Below are the code and all the weights of a small trained network. Each question names an input and a class and asks about switching units off, where a switched-off unit gives its printed mean instead of its output.

import numpy as np


def w(rows, s, z=0):
    codes = np.array(rows[::2]) - 128.0
    scale = np.full(codes.shape[1], s)
    scale[-1] = z or s
    return codes * scale


def f(y):
    return y / 2 * (1 + np.tanh(0.7978845608 * (y + 0.044715 * y**3)))


def log_softmax(a):
    a = a - a.max(-1, keepdims=True)
    return a - np.log(np.exp(a).sum(-1, keepdims=True))


def net(x, mask):
    res = np.array(x, float).reshape(1, 6) / 4 @ E
    y = f(res @ A[0][:, :-1].T + A[0][:, -1])
    res = res + np.where(mask, y, B[0][:, -1]) @ B[0][:, :-1]
    return log_softmax(res[-1] @ U[:, :-1].T + U[:, -1])


A, B = {}, {}
E = w([
[113,74,70,241,113,175,163],'x0',
[169,61,95,107,153,200,77],'x1',
[11,80,100,95,153,68,92],'x2',
[177,74,120,70,90,117,94],'x3',
[94,143,227,89,150,183,70],'x4',
[108,119,104,175,113,107,66],'x5',
],0.011)
A[0] = w([
[136,162,112,230,124,214,153,255],'n0',
[179,135,210,60,147,135,127,94],'n1',
[140,35,65,62,84,94,36,160],'n2',
[87,134,150,181,88,105,236,90],'n3',
[12,76,141,179,183,172,163,88],'n4',
[196,145,66,128,109,36,190,98],'n5',
[136,46,81,154,122,117,15,133],'n6',
[81,175,211,74,192,133,54,233],'n7',
[210,201,227,114,134,106,192,218],'n8',
[62,154,151,49,78,2,158,81],'n9',
],0.0093,0.0046)
B[0] = w([
[167,74,104,173,111,94,203,240],'n0',
[157,193,194,156,80,144,78,201],'n1',
[85,77,88,85,85,85,83,221],'n2',
[107,143,105,39,150,61,127,192],'n3',
[6,128,96,92,166,137,229,191],'n4',
[82,128,76,84,165,76,120,206],'n5',
[176,146,26,161,192,88,106,203],'n6',
[140,91,134,114,42,106,156,243],'n7',
[133,153,85,76,3,120,110,248],'n8',
[192,55,127,221,144,148,182,226],'n9',
],0.013,0.012)
U = w([
[48,162,162,112,155,163,160,30],'0',
[114,139,68,87,82,59,148,185],'1',
[124,103,139,126,175,148,1,48],'2',
[216,61,96,233,123,132,166,254],'3',
[86,43,181,160,166,144,81,62],'4',
[222,175,211,120,16,194,97,132],'5',
[122,137,237,151,240,140,70,33],'6',
],0.008,0.0042)

Each question gives the input, the list of numbers given to net, and the class t.
The units are the neurons (one row each of A and B). Each row of codes is followed by its name. A weight is (code - 128) times the scale printed after its matrix; where a second scale follows, it is the last column's (A, B and U).
mask holds one flag per neuron, in row order. A switched-off neuron (its flag False) gives its mean, the last column of its row in B, instead of its output. The means were averaged over made-up inputs and are rounded, as every weight is.
A unit's drop is (log p(t) with every unit on - log p(t) with that unit switched off) / (log p(t) with every unit on - log p(t) with every unit switched off).
The circuit of an input: a set's keep is (log p(t) with only the set's units on - log p(t) with every unit switched off) / (log p(t) with every unit on - log p(t) with every unit switched off). Starting from all 10 units, units are removed one at a time, each time the one whose removal leaves the highest keep (on an exact tie, the one counted first), for as long as the keep stays at least 0.8.
circuit, biggest first: the units of the circuit, biggest drop first
k most important neurons: the k neurons with the biggest drops, biggest first
drop of u: that unit's drop, to one decimal
input [7,-1,4,-7,7,-5], class 0: circuit, biggest first	(n4)
input [-4,-3,5,2,-8,-2], class 3: 3 most important neurons	(n9 n8 n4)
input [7,-7,7,-1,6,-1], class 0: circuit, biggest first	(n4 n8)
input [0,4,-5,-1,2,2], class 5: circuit, biggest first	(n9 n5)
input [2,-3,6,6,-1,7], class 3: 2 most important neurons	(n9 n8)
input [-6,-6,0,3,-6,5], class 3: 3 most important neurons	(n9 n4 n3)
input [7,-4,-5,2,-4,0], class 1: 3 most important neurons	(n3 n9 n5)
input [-2,7,8,-8,5,1], class 0: 3 most important neurons	(n4 n8 n0)
input [-1,-5,8,-1,6,-1], class 3: drop of n7	0.1
input [3,7,-3,-1,8,-4], class 5: drop of n9	0.3
input [1,5,-5,8,3,-2], class 5: drop of n1	0.2
